In the rows, 128 means zero.
Each row has a class, written after it.
[148  91 128 139 101 122 139 142 125 116 151 130 122 141  96 136 153 150
 131 124 106 129 123 158 130 131 112 104 140 112 138 125 137 132 136 121
 117 144 152 146 133 121 152  87 173  85  91 140 125 110 144 119 127 141
 157] -> doto
[144 137 127 125 136 127 132 133 132 118 117 121 114 160 114 151 135 136
 128 141 137 124 152 125 142 118 108 151 136 115 135 128 170 130 142 123
 159 129 152 139 143 134 124 145 140  87  93 107 125 102 139 116 124 153
 124] -> Fod
[138 138 113  98 125 151 131 112 132 128 134 127 145 164  98 170 134 140
 134 139 131 131 148 103 136 120 114 116 128 115 145 134 136 123 151 118
 166 130 113 126 131 137 133 153 133  93 108 139 115 152 149 120 147 150
 124] -> Fod
[107 129 113 131 121 126 124 130 128 119 106 130 131 132 158 134 121 147
 133 126 111 148 118 132 124 131 119 158 122 121 135 123 141 133 121 121
  82 124 150 144 117 135 153 121 122 105 134 116 127 128 145 139 126 130
 112] -> Fod
[152 145 125 124 122 147 127 144 145 120 158 121 122 153 113 145 160 129
 135 133 145 130 129 135 146 121 109 116 125 107 159 128 134 137 133 116
 196 159 123 136 167 135 140 127 177  70  84 131 125 105 142 123 142 154
 138] -> doto
[156 126 122 154 109 122 128 153 138 130 151 124 114 125 139 124 163 137
 129 129 125 120 117 167 144 125 115 128 131 105 138 116 136 124 126 116
 154 154 156 155 157 134 124 122 180  60  91  89 121  57 127 129 126 158
 130] -> doto
[141 114 133 130 100 134 115 114 124 124 142 111 124 103 101 152 149 156
 155 130 118 148 134 140 130 123 112 113 138 136 144 113 157 128 146 110
 184 125 121 135 142 110 170 105 156  89 103 129 124 122 145 123 137 162
 163] -> doto
[136 104 139 129 103 134 127 118 135 116 150 132 123 118 109 122 127 154
 140 127 111 139 135 151 127 115 115 116 140 136 126 118 147 124 161 117
 152 128 123 147 136 140 160 107 160  92 105 118 126 132 153 132 130 141
 151] -> doto
[136 132 155 136 123 124 146 125 134 132 143 115 112 136 102 135 135 130
 125 136 128  99 139 127 140 130 116 136 136  97 130 127 144 115 137 123
 118 129 149 130 125 128 100 130 134 126 106 115 122 111 115 114 117 143
 122] -> Fod
[136 112 136 147 101 120 120 129 122 122 161 130 114  93 155 113 124 138
 139 120 123 151  98 194 136 118 127 106 147 130 111 117 141 114 125 105
 113 130 124 148 138 141 132  91 185  94 107  86 112  99 139 143 124 161
 148] -> doto
[146  90 113 143 102 122 123 120 129 124 134 124 137 122  97 139 129 165
 132 115 113 143 130 144 126 125 105 113 142 131 113 125 138 136 150 108
 116 116 139 148 131 128 153 100 153  78  98  91 115  96 144 105 117 146
 132] -> doto
[135 123 146 115 130 136 143 145 128 117 161 145 112 124 140 120  98 110
 126 129 120 131 110 163 128 114 137 128 141 124 124 123 150 110 132  62
 107 130 128 129 118 143 109 123 152 133 124 117 138 134 131 131 125 146
 122] -> Fod
[164 127 129 135 116 137 123 133 137 121 166 121 122 132 108 144 138 129
 127 134 124 127 139 169 116 118 106 103 143 106 130 123 141 134 144 118
 172 150 131 145 151 143 129 110 184  72  84 118 127 120 137 124 132 155
 147] -> doto
[148 107 129 133 110 122 146 158 131 121 163 141 120 153 113 130 130 123
 129 130 116 119 127 159 122 102 114 143 139  95 122 125 129 122 132 111
 104 139 154 162 135 145 124 109 159  75  97  96 120  90 148 121 114 153
 115] -> Fod
